Below is a small trained network, with its code and all its weights. Each question gives an input and a target symbol and asks what happens when units are switched off, that is, made to give their printed mean instead of their output.

import numpy as np


def w(rows, s, z=0):
    codes = np.array(rows[::2]) - 128.0
    scale = np.full(codes.shape[1], s)
    scale[-1] = z or s
    return codes * scale


def norm(h):
    return h / np.sqrt((h * h).mean(-1, keepdims=True) + 1e-5)


def f(y):
    return y / 2 * (1 + np.tanh(0.7978845608 * (y + 0.044715 * y**3)))


def softmax(a):
    e = np.exp(a - a.max(-1, keepdims=True))
    return e / e.sum(-1, keepdims=True)


def log_softmax(a):
    a = a - a.max(-1, keepdims=True)
    return a - np.log(np.exp(a).sum(-1, keepdims=True))


def net(x, mask):
    ids = ['ΘΛΞΣΨΩαβγδεημπτ'.index(c) for c in x.split()]
    T = len(ids)
    res = E[ids] + P[:T]
    u = 0
    for l in range(2):
        q, k, v = (norm(res) @ M[l].T for M in (Q, K, V))
        z = softmax(np.where(np.tri(T) > 0, q @ k.T / 3**0.5, -1e9)) @ v
        res = res + np.where(mask[u], z, O[l][:, -1]) @ O[l][:, :-1]
        u += 1
        y = f(norm(res) @ A[l][:, :-1].T + A[l][:, -1])
        res = res + np.where(mask[u : u + 8], y, B[l][:, -1]) @ B[l][:, :-1]
        u += 8
    return log_softmax(norm(res)[-1] @ U[:, :-1].T + U[:, -1])


Q, K, V, O, A, B = {}, {}, {}, {}, {}, {}
E = w([
[140,6,145,187],'Θ',
[51,71,96,191],'Λ',
[155,185,132,70],'Ξ',
[102,99,111,179],'Σ',
[88,160,80,116],'Ψ',
[109,70,100,152],'Ω',
[123,126,132,94],'α',
[173,121,157,129],'β',
[180,105,122,107],'γ',
[110,156,111,78],'δ',
[141,111,155,150],'ε',
[73,110,88,76],'η',
[74,116,65,99],'μ',
[131,95,132,225],'π',
[209,15,158,138],'τ',
],0.021)
P = w([
[118,126,82,191],'0',
[83,172,117,154],'1',
[131,47,242,31],'2',
[183,82,118,45],'3',
[78,180,107,160],'4',
[101,2,204,34],'5',
[187,72,90,54],'6',
[80,187,102,165],'7',
[122,42,209,38],'8',
],0.0096)
Q[0] = w([
[156,114,116,254],'0.h1',
[119,249,102,111],'0.h1',
[109,23,35,110],'0.h1',
],0.007)
K[0] = w([
[104,127,207,219],'0.h1',
[40,253,179,140],'0.h1',
[58,8,84,149],'0.h1',
],0.007)
V[0] = w([
[255,163,80,153],'0.h1',
[92,205,105,162],'0.h1',
[140,46,109,100],'0.h1',
],0.0049)
O[0] = w([
[170,161,10,125,105],'0.h1',
[85,222,151,121,18],'0.h1',
[255,245,122,239,248],'0.h1',
],0.0056,0.0017)
A[0] = w([
[104,29,8,69,184],'0.n1',
[163,181,105,156,107],'0.n2',
[93,145,45,169,91],'0.n3',
[135,137,128,31,215],'0.n4',
[40,130,97,234,254],'0.n5',
[224,76,162,162,157],'0.n6',
[168,132,136,48,165],'0.n7',
[106,145,110,115,118],'0.n8',
],0.011,0.0063)
B[0] = w([
[193,144,189,163,243],'0.n1',
[3,177,236,202,132],'0.n2',
[130,112,33,107,149],'0.n3',
[138,9,121,88,220],'0.n4',
[182,126,135,39,255],'0.n5',
[96,110,123,69,252],'0.n6',
[130,144,139,253,195],'0.n7',
[148,131,163,55,126],'0.n8',
],0.0073,0.0077)
Q[1] = w([
[2,129,222,35],'1.h1',
[64,95,203,243],'1.h1',
[248,29,113,169],'1.h1',
],0.0058)
K[1] = w([
[3,114,196,85],'1.h1',
[81,147,150,187],'1.h1',
[90,160,92,185],'1.h1',
],0.016)
V[1] = w([
[185,142,202,157],'1.h1',
[159,150,28,204],'1.h1',
[119,241,254,144],'1.h1',
],0.0084)
O[1] = w([
[249,164,161,139,177],'1.h1',
[71,150,156,176,62],'1.h1',
[132,141,185,73,3],'1.h1',
],0.012,0.004)
A[1] = w([
[160,81,118,97,91],'1.n1',
[96,106,95,222,152],'1.n2',
[132,30,201,101,39],'1.n3',
[125,127,115,56,76],'1.n4',
[125,190,77,43,124],'1.n5',
[83,220,146,73,30],'1.n6',
[134,99,247,150,253],'1.n7',
[74,114,90,96,6],'1.n8',
],0.015,0.0036)
B[1] = w([
[128,98,115,195,214],'1.n1',
[74,101,202,126,154],'1.n2',
[81,102,130,157,244],'1.n3',
[157,151,170,65,156],'1.n4',
[76,149,158,174,157],'1.n5',
[7,101,159,149,132],'1.n6',
[156,196,78,187,233],'1.n7',
[198,181,110,141,131],'1.n8',
],0.011)
U = w([
[217,211,122,166,102],'Θ',
[172,97,81,71,140],'Λ',
[93,152,89,114,186],'Ξ',
[139,124,113,151,77],'Σ',
[111,139,31,149,89],'Ψ',
[85,125,206,115,177],'Ω',
[144,138,116,82,254],'α',
[219,121,248,106,105],'β',
[78,91,62,119,105],'γ',
[90,95,121,134,98],'δ',
[165,117,54,114,102],'ε',
[110,202,172,191,156],'η',
[53,105,201,147,97],'μ',
[149,52,138,50,93],'π',
[145,150,54,120,149],'τ',
],0.017,0.0082)

Each question gives the input, a string of symbols that net reads in full, and the target symbol t.
The units are the heads (3 rows each of Q, K, V and O) and the neurons (one row each of A and B). Each row of codes is followed by its name. A weight is (code - 128) times the scale printed after its matrix; where a second scale follows, it is the last column's (O, A, B and U).
mask holds one flag per unit, layer by layer, with each layer's heads first. A switched-off unit (its flag False) gives its mean, the last column of its rows in O or B, instead of its output. The means were averaged over made-up inputs and are rounded, as every weight is.
A unit's drop is (log p(t) with every unit on - log p(t) with that unit switched off) / (log p(t) with every unit on - log p(t) with every unit switched off).
The circuit of an input: a set's keep is (log p(t) with only the set's units on - log p(t) with every unit switched off) / (log p(t) with every unit on - log p(t) with every unit switched off). Starting from the 12 units with the biggest drops (on a tie, the unit counted first), units are removed one at a time, each time the one whose removal leaves the highest keep (on an exact tie, the one counted first), for as long as the keep stays at least 0.8.
units of the circuit, in order: the units of the circuit, biggest drop first
most important unit: the unit with the biggest drop
k most important neurons: the k neurons with the biggest drops, biggest first
top k neurons in layer l: the k neurons of layer l with the biggest drops, biggest first
input α Ξ ε ε Ψ π π β δ, target β: 4 most important neurons	[0.n2, 0.n5, 0.n7, 0.n6]
input ε β Λ, target β: units of the circuit, in order	[1.h1, 0.n2, 0.n5]
input Λ γ γ Σ Ω η α γ π, target Θ: most important unit	0.n5
input γ Λ α Θ η Σ ε, target η: top 4 neurons in layer 0	[0.n5, 0.n4, 0.n2, 0.n7]
input Λ π β β ε β α β π, target β: units of the circuit, in order	[0.n5, 1.h1]
input γ γ Λ π α Λ β β Σ, target β: units of the circuit, in order	[1.h1, 0.n2, 0.n4]
input β Λ ε Ψ, target Θ: 4 most important neurons	[0.n1, 0.n2, 0.n7, 0.n5]
input Θ β Λ Λ Ω π ε α, target π: top 2 neurons in layer 0	[0.n4, 0.n1]
input α γ Ξ, target Θ: units of the circuit, in order	[0.n7, 1.n7]
input β ε η α Ξ τ Λ, target Θ: units of the circuit, in order	[0.n1, 0.n4, 1.h1]
input α ε τ α β Λ, target β: 2 most important neurons	[0.n4, 0.n5]
input τ Λ α Ψ Ξ, target Ω: 2 most important neurons	[0.n1, 0.n3]
input β Θ μ π β ε α, target Θ: 2 most important neurons	[0.n2, 0.n5]
input Λ η Ξ ε Ψ Ω Σ β Σ, target β: most important unit	0.n5
input β Σ ε β Λ β α, target Θ: units of the circuit, in order	[0.n5, 0.n7, 1.h1]
input β β Ω α ε η δ, target Θ: 4 most important neurons	[0.n5, 0.n2, 0.n7, 0.n1]
input β ε δ ε Λ ε γ, target Θ: 2 most important neurons	[0.n5, 0.n2]
input γ Ω α Σ η, target Λ: 2 most important neurons	[1.n7, 0.n3]
input Ξ α τ α, target μ: units of the circuit, in order	[0.n5, 0.n1, 0.n7, 1.h1]
input Λ Ξ Λ α ε, target β: most important unit	0.n6
input ε η Λ Λ β Ω, target β: units of the circuit, in order	[1.h1, 0.n4, 0.n1]
input μ Ω τ μ β, target η: 3 most important neurons	[0.n2, 1.n7, 0.n5]
input β Ψ β β, target Θ: units of the circuit, in order	[0.n5, 1.h1, 1.n7]
input α μ ε β Ξ π ε π, target μ: units of the circuit, in order	[0.n1, 1.n2]
input Ξ ε η ε, target μ: 3 most important neurons	[0.n1, 0.n5, 0.n6]
input Ξ Ψ Ξ μ, target μ: 3 most important neurons	[0.n4, 0.n1, 0.n5]
input β β α Ψ η α ε, target Θ: 2 most important neurons	[0.n2, 0.n5]
input β Σ Ψ ε ε π Ψ, target Θ: units of the circuit, in order	[0.n1]
